Below is a small trained network, with its code and all its weights. Each question gives an input and a class and asks what happens when units are switched off, that is, made to give their printed mean instead of their output.

import numpy as np


def w(rows, s, z=0):
    codes = np.array(rows[::2]) - 128.0
    scale = np.full(codes.shape[1], s)
    scale[-1] = z or s
    return codes * scale


def f(y):
    return y / 2 * (1 + np.tanh(0.7978845608 * (y + 0.044715 * y**3)))


def log_softmax(a):
    a = a - a.max(-1, keepdims=True)
    return a - np.log(np.exp(a).sum(-1, keepdims=True))


def net(x, mask):
    res = np.array(x, float).reshape(1, 7) / 4 @ E
    y = f(res @ A[0][:, :-1].T + A[0][:, -1])
    res = res + np.where(mask, y, B[0][:, -1]) @ B[0][:, :-1]
    return log_softmax(res[-1] @ U[:, :-1].T + U[:, -1])


A, B = {}, {}
E = w([
[59,221,222,49,175,220],'x0',
[1,109,62,59,3,113],'x1',
[89,133,31,64,249,51],'x2',
[255,184,82,43,78,150],'x3',
[98,217,32,204,129,197],'x4',
[127,129,128,130,128,130],'x5',
[139,31,93,99,153,247],'x6',
],0.0059)
A[0] = w([
[77,81,141,173,157,122,86],'neuron 0',
[114,137,90,95,172,105,25],'neuron 1',
[152,49,68,188,113,122,87],'neuron 2',
[85,163,173,88,144,179,39],'neuron 3',
[77,145,107,98,74,108,56],'neuron 4',
[73,89,175,158,168,121,146],'neuron 5',
[161,82,96,187,112,68,19],'neuron 6',
[65,136,90,117,73,140,101],'neuron 7',
[155,82,96,166,100,86,65],'neuron 8',
[84,113,109,95,68,119,44],'neuron 9',
[105,163,169,86,172,163,66],'neuron 10',
[103,113,85,96,196,114,97],'neuron 11',
[133,139,64,63,188,103,62],'neuron 12',
[139,76,172,82,106,97,57],'neuron 13',
[157,135,161,173,194,126,42],'neuron 14',
[186,117,77,165,88,55,86],'neuron 15',
[146,74,157,169,74,213,90],'neuron 16',
[80,96,152,157,142,114,58],'neuron 17',
[129,133,96,172,129,127,3],'neuron 18',
[139,27,171,48,130,124,95],'neuron 19',
[125,166,75,152,129,175,121],'neuron 20',
[125,160,50,160,120,185,85],'neuron 21',
[60,106,166,169,140,102,61],'neuron 22',
[93,201,182,87,145,143,58],'neuron 23',
[164,140,169,181,188,128,74],'neuron 24',
[81,97,151,170,160,109,94],'neuron 25',
[71,113,114,101,79,117,63],'neuron 26',
[177,142,144,141,188,140,168],'neuron 27',
[190,147,102,35,82,111,99],'neuron 28',
[170,147,149,155,168,132,28],'neuron 29',
[127,249,173,165,112,17,9],'neuron 30',
[109,120,101,108,177,108,83],'neuron 31',
[83,97,143,166,141,114,77],'neuron 32',
[147,105,191,76,113,62,61],'neuron 33',
[133,163,193,170,73,144,79],'neuron 34',
[97,118,102,112,183,102,91],'neuron 35',
[181,153,101,72,100,131,46],'neuron 36',
[128,127,169,156,61,164,74],'neuron 37',
[101,104,154,176,103,139,56],'neuron 38',
[205,167,112,80,128,140,95],'neuron 39',
[138,56,104,102,175,220,61],'neuron 40',
[150,103,134,127,132,116,170],'neuron 41',
[111,135,87,107,182,111,83],'neuron 42',
[174,154,152,166,173,128,47],'neuron 43',
[99,200,63,208,112,165,57],'neuron 44',
[81,140,116,88,77,109,86],'neuron 45',
],0.011,0.0064)
B[0] = w([
[151,183,102,174,91,182,181],'neuron 0',
[177,132,163,114,95,116,140],'neuron 1',
[77,179,139,35,131,146,222],'neuron 2',
[123,166,137,18,131,158,195],'neuron 3',
[157,60,117,102,141,149,172],'neuron 4',
[140,165,86,159,112,167,234],'neuron 5',
[117,146,158,26,122,165,178],'neuron 6',
[176,54,107,116,155,143,210],'neuron 7',
[116,172,155,43,143,164,180],'neuron 8',
[178,54,111,112,167,162,170],'neuron 9',
[115,165,148,57,114,143,192],'neuron 10',
[177,134,172,135,63,71,186],'neuron 11',
[167,137,165,140,70,96,187],'neuron 12',
[127,137,191,144,186,131,165],'neuron 13',
[171,71,99,109,137,151,172],'neuron 14',
[90,151,152,63,128,167,220],'neuron 15',
[150,141,143,127,69,47,253],'neuron 16',
[131,148,129,159,116,169,153],'neuron 17',
[133,128,187,120,133,157,118],'neuron 18',
[92,133,181,191,202,113,233],'neuron 19',
[95,114,183,158,170,112,195],'neuron 20',
[100,122,198,188,182,118,203],'neuron 21',
[147,160,94,173,118,185,182],'neuron 22',
[102,156,123,49,130,151,204],'neuron 23',
[159,71,96,87,148,145,195],'neuron 24',
[149,155,115,162,105,162,179],'neuron 25',
[178,82,116,114,158,158,176],'neuron 26',
[121,74,111,113,119,143,229],'neuron 27',
[131,172,98,210,95,193,208],'neuron 28',
[157,62,133,116,153,163,144],'neuron 29',
[19,55,115,168,55,107,208],'neuron 30',
[159,138,162,134,79,110,153],'neuron 31',
[152,161,124,159,105,191,157],'neuron 32',
[98,133,185,198,186,134,174],'neuron 33',
[153,129,133,115,95,59,203],'neuron 34',
[172,149,153,135,89,109,167],'neuron 35',
[142,145,121,177,94,196,158],'neuron 36',
[192,143,155,117,81,68,198],'neuron 37',
[171,153,130,125,96,142,152],'neuron 38',
[127,156,80,202,104,197,193],'neuron 39',
[2,80,88,141,43,90,213],'neuron 40',
[95,118,120,130,141,132,171],'neuron 41',
[175,123,188,130,74,99,163],'neuron 42',
[162,49,120,89,152,157,164],'neuron 43',
[138,135,207,159,202,126,221],'neuron 44',
[157,65,106,112,154,145,179],'neuron 45',
],0.0099,0.0058)
U = w([
[203,30,84,103,168,158,110],'0',
[93,210,136,26,136,161,97],'1',
[158,202,72,206,99,204,102],'2',
[212,152,160,130,65,28,112],'3',
[8,74,91,158,80,91,139],'4',
[109,146,205,184,244,112,115],'5',
[137,143,96,134,144,106,251],'6',
[115,173,23,149,194,46,110],'7',
],0.011,0.023)

Each question gives the input, the list of numbers given to net, and the class t.
The units are the neurons (one row each of A and B). Each row of codes is followed by its name. A weight is (code - 128) times the scale printed after its matrix; where a second scale follows, it is the last column's (A, B and U).
mask holds one flag per neuron, in row order. A switched-off neuron (its flag False) gives its mean, the last column of its row in B, instead of its output. The means were averaged over made-up inputs and are rounded, as every weight is.
A unit's drop is (log p(t) with every unit on - log p(t) with that unit switched off) / (log p(t) with every unit on - log p(t) with every unit switched off).
The circuit of an input: a set's keep is (log p(t) with only the set's units on - log p(t) with every unit switched off) / (log p(t) with every unit on - log p(t) with every unit switched off). Starting from the 12 units with the biggest drops (on a tie, the unit counted first), units are removed one at a time, each time the one whose removal leaves the highest keep (on an exact tie, the one counted first), for as long as the keep stays at least 0.8.
circuit, biggest first: the units of the circuit, biggest drop first
k most important neurons: the k neurons with the biggest drops, biggest first
drop when u is switched off: that unit's drop, to one decimal
input [1,-4,0,-6,-5,-1,-5], class 2: 2 most important neurons	neuron 5; neuron 22
input [5,-3,-4,4,6,-2,-2], class 5: circuit, biggest first	neuron 44; neuron 20
input [-7,4,8,3,1,8,-4], class 3: circuit, biggest first	neuron 12
input [6,-7,-2,7,1,-4,-1], class 0: circuit, biggest first	neuron 43; neuron 27
input [-6,4,4,3,8,4,7], class 5: circuit, biggest first	neuron 21; neuron 44
input [5,-8,-2,-8,-5,1,-5], class 0: circuit, biggest first	neuron 24; neuron 14
input [-8,-7,0,-6,3,-3,0], class 1: circuit, biggest first	neuron 2; neuron 6
input [6,-6,-7,1,4,-7,-5], class 3: 2 most important neurons	neuron 34; neuron 37
input [-8,-3,-8,3,3,6,-3], class 1: circuit, biggest first	neuron 15; neuron 2
input [-7,-5,2,0,-8,-6,0], class 5: 3 most important neurons	neuron 19; neuron 33; neuron 13
input [6,4,-6,-2,-7,-1,-1], class 5: 2 most important neurons	neuron 19; neuron 33
input [5,7,3,0,-8,6,1], class 5: 3 most important neurons	neuron 19; neuron 33; neuron 13
input [-6,8,-7,4,5,-2,3], class 0: 2 most important neurons	neuron 7; neuron 9
input [5,-5,6,8,-7,7,3], class 2: circuit, biggest first	neuron 39; neuron 28
input [5,0,0,8,5,-2,5], class 2: most important neuron	neuron 39
input [4,-8,-4,-7,-7,-5,7], class 0: 2 most important neurons	neuron 24; neuron 14
input [2,-5,7,-6,4,2,-6], class 3: 3 most important neurons	neuron 11; neuron 42; neuron 35
input [4,-6,-3,5,7,-7,-4], class 5: 2 most important neurons	neuron 44; neuron 20
input [-6,1,4,7,-3,6,-4], class 2: 3 most important neurons	neuron 28; neuron 39; neuron 36
input [1,1,4,-2,-7,6,-8], class 4: circuit, biggest first	neuron 30
input [2,8,-7,7,3,6,-1], class 0: drop when neuron 9 is switched off	0.1
